Below is a small trained network, with its code and all its weights. Each question gives an input and a class and asks what happens when units are switched off, that is, made to give their printed mean instead of their output.

import numpy as np


def w(rows, s, z=0):
    codes = np.array(rows[::2]) - 128.0
    scale = np.full(codes.shape[1], s)
    scale[-1] = z or s
    return codes * scale


def norm(h):
    return h / np.sqrt((h * h).mean(-1, keepdims=True) + 1e-5)


def f(y):
    return np.maximum(y, 0)


def log_softmax(a):
    a = a - a.max(-1, keepdims=True)
    return a - np.log(np.exp(a).sum(-1, keepdims=True))


def net(x, mask):
    res = np.array(x, float).reshape(1, 3) / 4 @ E
    u = 0
    for l in range(3):
        y = f(norm(res) @ A[l][:, :-1].T + A[l][:, -1])
        res = res + np.where(mask[u : u + 13], y, B[l][:, -1]) @ B[l][:, :-1]
        u += 13
    return log_softmax(norm(res)[-1] @ U[:, :-1].T + U[:, -1])


A, B = {}, {}
E = w([
[182,101,105,255,156],'x0',
[143,174,131,188,73],'x1',
[44,69,75,121,56],'x2',
],0.0093)
A[0] = w([
[133,188,153,55,93,5],'0.n1',
[154,197,106,62,149,202],'0.n2',
[230,179,111,206,135,97],'0.n3',
[192,209,187,161,135,2],'0.n4',
[111,118,112,93,44,37],'0.n5',
[151,217,129,155,114,77],'0.n6',
[61,128,43,127,64,49],'0.n7',
[120,76,113,192,95,119],'0.n8',
[109,34,122,68,184,88],'0.n9',
[174,192,142,148,127,33],'0.n10',
[96,85,91,96,2,75],'0.n11',
[76,133,137,74,178,69],'0.n12',
[71,205,85,20,56,96],'0.n13',
],0.0075,0.006)
B[0] = w([
[159,212,137,50,75,151],'0.n1',
[185,144,162,94,145,238],'0.n2',
[166,196,153,182,190,239],'0.n3',
[152,105,253,141,224,167],'0.n4',
[213,111,118,185,174,161],'0.n5',
[122,78,156,97,159,161],'0.n6',
[139,86,192,159,78,198],'0.n7',
[105,81,81,172,130,212],'0.n8',
[169,39,164,89,172,198],'0.n9',
[130,83,178,125,214,148],'0.n10',
[50,56,192,161,105,230],'0.n11',
[182,112,144,64,121,167],'0.n12',
[63,199,162,86,152,253],'0.n13',
],0.0076,0.0048)
A[1] = w([
[80,132,149,207,148,62],'1.n1',
[42,111,134,177,54,70],'1.n2',
[168,75,94,101,165,17],'1.n3',
[162,170,30,194,134,32],'1.n4',
[59,133,136,93,35,47],'1.n5',
[210,197,132,152,91,76],'1.n6',
[23,119,102,203,38,69],'1.n7',
[180,115,117,185,172,137],'1.n8',
[40,110,63,130,34,7],'1.n9',
[130,112,189,106,127,104],'1.n10',
[41,79,51,171,41,71],'1.n11',
[199,119,52,222,183,58],'1.n12',
[111,255,107,57,113,2],'1.n13',
],0.0092,0.0048)
B[1] = w([
[114,127,104,104,44,193],'1.n1',
[224,59,175,180,64,226],'1.n2',
[185,72,91,114,177,145],'1.n3',
[74,191,37,115,99,171],'1.n4',
[148,80,43,194,194,197],'1.n5',
[75,129,211,124,228,174],'1.n6',
[216,97,180,174,90,249],'1.n7',
[38,145,85,140,161,252],'1.n8',
[145,18,158,217,63,186],'1.n9',
[99,102,94,144,92,195],'1.n10',
[224,82,236,169,156,240],'1.n11',
[54,182,82,64,47,255],'1.n12',
[208,210,142,102,2,167],'1.n13',
],0.0067,0.0049)
A[2] = w([
[12,131,183,99,156,56],'2.n1',
[178,93,20,198,137,87],'2.n2',
[178,82,151,149,50,29],'2.n3',
[40,64,85,93,155,38],'2.n4',
[124,231,123,44,52,22],'2.n5',
[52,172,96,149,76,127],'2.n6',
[108,239,203,121,139,135],'2.n7',
[211,116,122,37,154,97],'2.n8',
[182,152,137,183,134,110],'2.n9',
[223,177,149,186,113,81],'2.n10',
[129,223,124,58,68,47],'2.n11',
[139,84,161,47,89,161],'2.n12',
[30,180,45,254,104,2],'2.n13',
],0.0092,0.0056)
B[2] = w([
[69,126,132,118,109,167],'2.n1',
[41,168,93,153,138,193],'2.n2',
[144,102,158,185,130,195],'2.n3',
[73,155,148,84,201,171],'2.n4',
[212,210,205,86,2,177],'2.n5',
[222,156,71,170,137,181],'2.n6',
[109,115,239,175,131,253],'2.n7',
[174,114,46,163,92,201],'2.n8',
[102,165,100,123,146,188],'2.n9',
[73,145,128,118,178,192],'2.n10',
[161,193,140,140,19,173],'2.n11',
[171,183,64,147,57,249],'2.n12',
[148,195,25,150,52,217],'2.n13',
],0.0088,0.0051)
U = w([
[140,183,213,167,228,164],'0',
[117,121,119,116,123,2],'1',
[46,66,114,18,71,119],'2',
[59,52,51,138,222,84],'3',
[100,187,21,203,104,158],'4',
[251,56,80,41,179,124],'5',
[142,12,167,206,42,177],'6',
[189,192,204,56,25,135],'7',
],0.018,0.0088)

Each question gives the input, the list of numbers given to net, and the class t.
The units are the neurons (one row each of A and B). Each row of codes is followed by its name. A weight is (code - 128) times the scale printed after its matrix; where a second scale follows, it is the last column's (A, B and U).
mask holds one flag per neuron, layer by layer. A switched-off neuron (its flag False) gives its mean, the last column of its row in B, instead of its output. The means were averaged over made-up inputs and are rounded, as every weight is.
A unit's drop is (log p(t) with every unit on - log p(t) with that unit switched off) / (log p(t) with every unit on - log p(t) with every unit switched off).
The circuit of an input: a set's keep is (log p(t) with only the set's units on - log p(t) with every unit switched off) / (log p(t) with every unit on - log p(t) with every unit switched off). Starting from the 12 units with the biggest drops (on a tie, the unit counted first), units are removed one at a time, each time the one whose removal leaves the highest keep (on an exact tie, the one counted first), for as long as the keep stays at least 0.8.
units of the circuit, in order: the units of the circuit, biggest drop first
most important unit: the unit with the biggest drop
k most important neurons: the k neurons with the biggest drops, biggest first
top k neurons in layer l: the k neurons of layer l with the biggest drops, biggest first
drop when u is switched off: that unit's drop, to one decimal
input [-7,8,3], class 6: top 4 neurons in layer 1 -> 1.n5, 1.n12, 1.n2, 1.n9
input [5,7,-4], class 0: most important unit -> 0.n4
input [-4,6,2], class 6: units of the circuit, in order -> 0.n11, 1.n5
input [-7,-1,7], class 6: top 3 neurons in layer 0 -> 0.n11, 0.n7, 0.n4
input [-6,8,-8], class 0: top 2 neurons in layer 0 -> 0.n4, 0.n10
input [6,-6,2], class 3: 2 most important neurons -> 0.n9, 0.n3
input [4,4,-3], class 0: 2 most important neurons -> 0.n4, 0.n3
input [-7,7,4], class 6: 2 most important neurons -> 0.n11, 1.n5
input [0,2,0], class 4: top 2 neurons in layer 1 -> 1.n11, 1.n8
input [-8,4,5], class 6: top 2 neurons in layer 1 -> 1.n5, 1.n9
input [-3,1,2], class 6: top 4 neurons in layer 0 -> 0.n11, 0.n7, 0.n9, 0.n3
input [2,8,2], class 4: 2 most important neurons -> 0.n3, 1.n4
input [1,8,0], class 4: drop when 2.n13 is switched off -> 0.2
input [0,-6,0], class 5: drop when 0.n1 is switched off -> 0.0
input [-2,-7,-8], class 5: drop when 2.n8 is switched off -> 0.1
input [-3,-8,0], class 5: most important unit -> 0.n9
input [-2,-4,-2], class 5: drop when 0.n9 is switched off -> 0.3
